Below are the code and all the weights of a small trained network. Each question names an input and a class and asks about switching units off, where a switched-off unit gives its printed mean instead of its output.

import numpy as np


def w(rows, s, z=0):
    codes = np.array(rows[::2]) - 128.0
    scale = np.full(codes.shape[1], s)
    scale[-1] = z or s
    return codes * scale


def norm(h):
    return h / np.sqrt((h * h).mean(-1, keepdims=True) + 1e-5)


def f(y):
    return y / 2 * (1 + np.tanh(0.7978845608 * (y + 0.044715 * y**3)))


def log_softmax(a):
    a = a - a.max(-1, keepdims=True)
    return a - np.log(np.exp(a).sum(-1, keepdims=True))


def net(x, mask):
    res = np.array(x, float).reshape(1, 2) / 4 @ E
    u = 0
    for l in range(3):
        y = f(norm(res) @ A[l][:, :-1].T + A[l][:, -1])
        res = res + np.where(mask[u : u + 8], y, B[l][:, -1]) @ B[l][:, :-1]
        u += 8
    return log_softmax(norm(res)[-1] @ U[:, :-1].T + U[:, -1])


A, B = {}, {}
E = w([
[101,90,10,175,189,199],'x0',
[90,252,98,184,253,48],'x1',
],0.0039)
A[0] = w([
[138,202,150,110,171,83,213],'0.n0',
[58,172,202,217,108,134,3],'0.n1',
[122,174,150,122,162,64,131],'0.n2',
[132,109,137,122,162,93,30],'0.n3',
[88,177,170,180,118,131,115],'0.n4',
[110,146,96,149,168,135,254],'0.n5',
[118,169,53,150,248,113,183],'0.n6',
[111,135,144,130,126,157,13],'0.n7',
],0.013,0.00086)
B[0] = w([
[193,12,89,114,221,66,212],'0.n0',
[136,36,72,119,156,133,159],'0.n1',
[156,80,118,106,254,74,200],'0.n2',
[197,34,74,82,64,211,132],'0.n3',
[172,74,85,97,144,175,158],'0.n4',
[134,95,92,133,187,133,175],'0.n5',
[235,72,168,18,79,40,253],'0.n6',
[104,137,161,138,141,120,125],'0.n7',
],0.014,0.011)
A[1] = w([
[135,156,68,210,121,124,132],'1.n0',
[221,74,139,56,231,9,253],'1.n1',
[108,164,53,150,187,165,130],'1.n2',
[190,158,201,77,4,97,139],'1.n3',
[252,78,115,22,154,92,216],'1.n4',
[67,179,2,234,204,189,112],'1.n5',
[188,87,133,88,205,11,142],'1.n6',
[159,205,143,99,158,200,133],'1.n7',
],0.0077,0.0019)
B[1] = w([
[154,105,107,170,125,209,122],'1.n0',
[223,57,32,40,231,74,248],'1.n1',
[124,99,85,140,74,192,127],'1.n2',
[84,86,224,127,135,80,189],'1.n3',
[177,49,54,109,217,215,229],'1.n4',
[70,122,7,163,68,200,136],'1.n5',
[163,86,102,157,214,66,211],'1.n6',
[109,92,111,120,115,144,122],'1.n7',
],0.012,0.016)
A[2] = w([
[81,191,106,160,132,34,59],'2.n0',
[166,170,154,164,120,75,7],'2.n1',
[193,117,113,154,235,124,75],'2.n2',
[189,175,97,34,69,40,2],'2.n3',
[208,153,128,53,148,105,116],'2.n4',
[236,202,176,164,146,162,163],'2.n5',
[68,189,127,188,252,124,50],'2.n6',
[194,180,134,126,147,104,213],'2.n7',
],0.015,0.00084)
B[2] = w([
[145,105,134,108,88,149,130],'2.n0',
[142,100,117,141,126,181,130],'2.n1',
[176,9,106,95,114,71,249],'2.n2',
[75,120,96,201,196,115,159],'2.n3',
[113,117,87,178,164,132,210],'2.n4',
[174,133,139,101,121,191,119],'2.n5',
[129,142,154,104,132,59,123],'2.n6',
[133,99,139,133,191,176,145],'2.n7',
],0.015)
U = w([
[188,22,54,111,196,81,199],'0',
[55,135,29,197,41,221,138],'1',
[129,213,124,164,130,146,31],'2',
[57,114,252,139,42,98,217],'3',
[128,236,107,143,116,118,1],'4',
],0.011,0.0054)

Each question gives the input, the list of numbers given to net, and the class t.
The units are the neurons (one row each of A and B). Each row of codes is followed by its name. A weight is (code - 128) times the scale printed after its matrix; where a second scale follows, it is the last column's (A, B and U).
mask holds one flag per neuron, layer by layer. A switched-off neuron (its flag False) gives its mean, the last column of its row in B, instead of its output. The means were averaged over made-up inputs and are rounded, as every weight is.
A unit's drop is (log p(t) with every unit on - log p(t) with that unit switched off) / (log p(t) with every unit on - log p(t) with every unit switched off).
top k neurons: the k neurons with the biggest drops, biggest first
k most important neurons of layer l: the k neurons of layer l with the biggest drops, biggest first
drop of u: that unit's drop, to one decimal
input [3,-3], class 1: top 4 neurons : [0.n6, 0.n0, 0.n2, 1.n1]
input [-1,-2], class 3: top 3 neurons : [0.n0, 0.n2, 0.n6]
input [3,-2], class 1: top 3 neurons : [0.n6, 0.n0, 0.n2]
input [-4,-5], class 3: top 2 neurons : [0.n0, 0.n2]
input [6,-6], class 1: top 2 neurons : [0.n6, 0.n0]
input [-5,-8], class 3: top 4 neurons : [0.n0, 0.n2, 0.n6, 1.n1]
input [-6,-3], class 3: 3 most important neurons of layer 1 : [1.n1, 1.n4, 1.n6]
input [3,-4], class 1: 4 most important neurons of layer 1 : [1.n6, 1.n1, 1.n4, 1.n3]
input [7,-7], class 1: most important neuron of layer 1 : [1.n1]
input [8,-8], class 1: top 3 neurons : [0.n6, 0.n0, 0.n2]
input [4,-5], class 1: 4 most important neurons of layer 1 : [1.n6, 1.n1, 1.n4, 1.n3]
input [-8,-4], class 3: 2 most important neurons of layer 1 : [1.n1, 1.n3]
input [7,-6], class 1: top 4 neurons : [0.n6, 0.n0, 0.n2, 1.n1]
input [8,-6], class 1: top 3 neurons : [0.n6, 0.n0, 0.n2]
input [5,-3], class 1: top neuron : [0.n6]
input [-8,-8], class 3: top 3 neurons : [0.n0, 0.n2, 0.n6]
input [-1,-8], class 3: drop of 1.n1 : 0.7
input [-2,-8], class 3: drop of 0.n5 : 0.0
input [-6,-7], class 3: drop of 0.n6 : 0.8
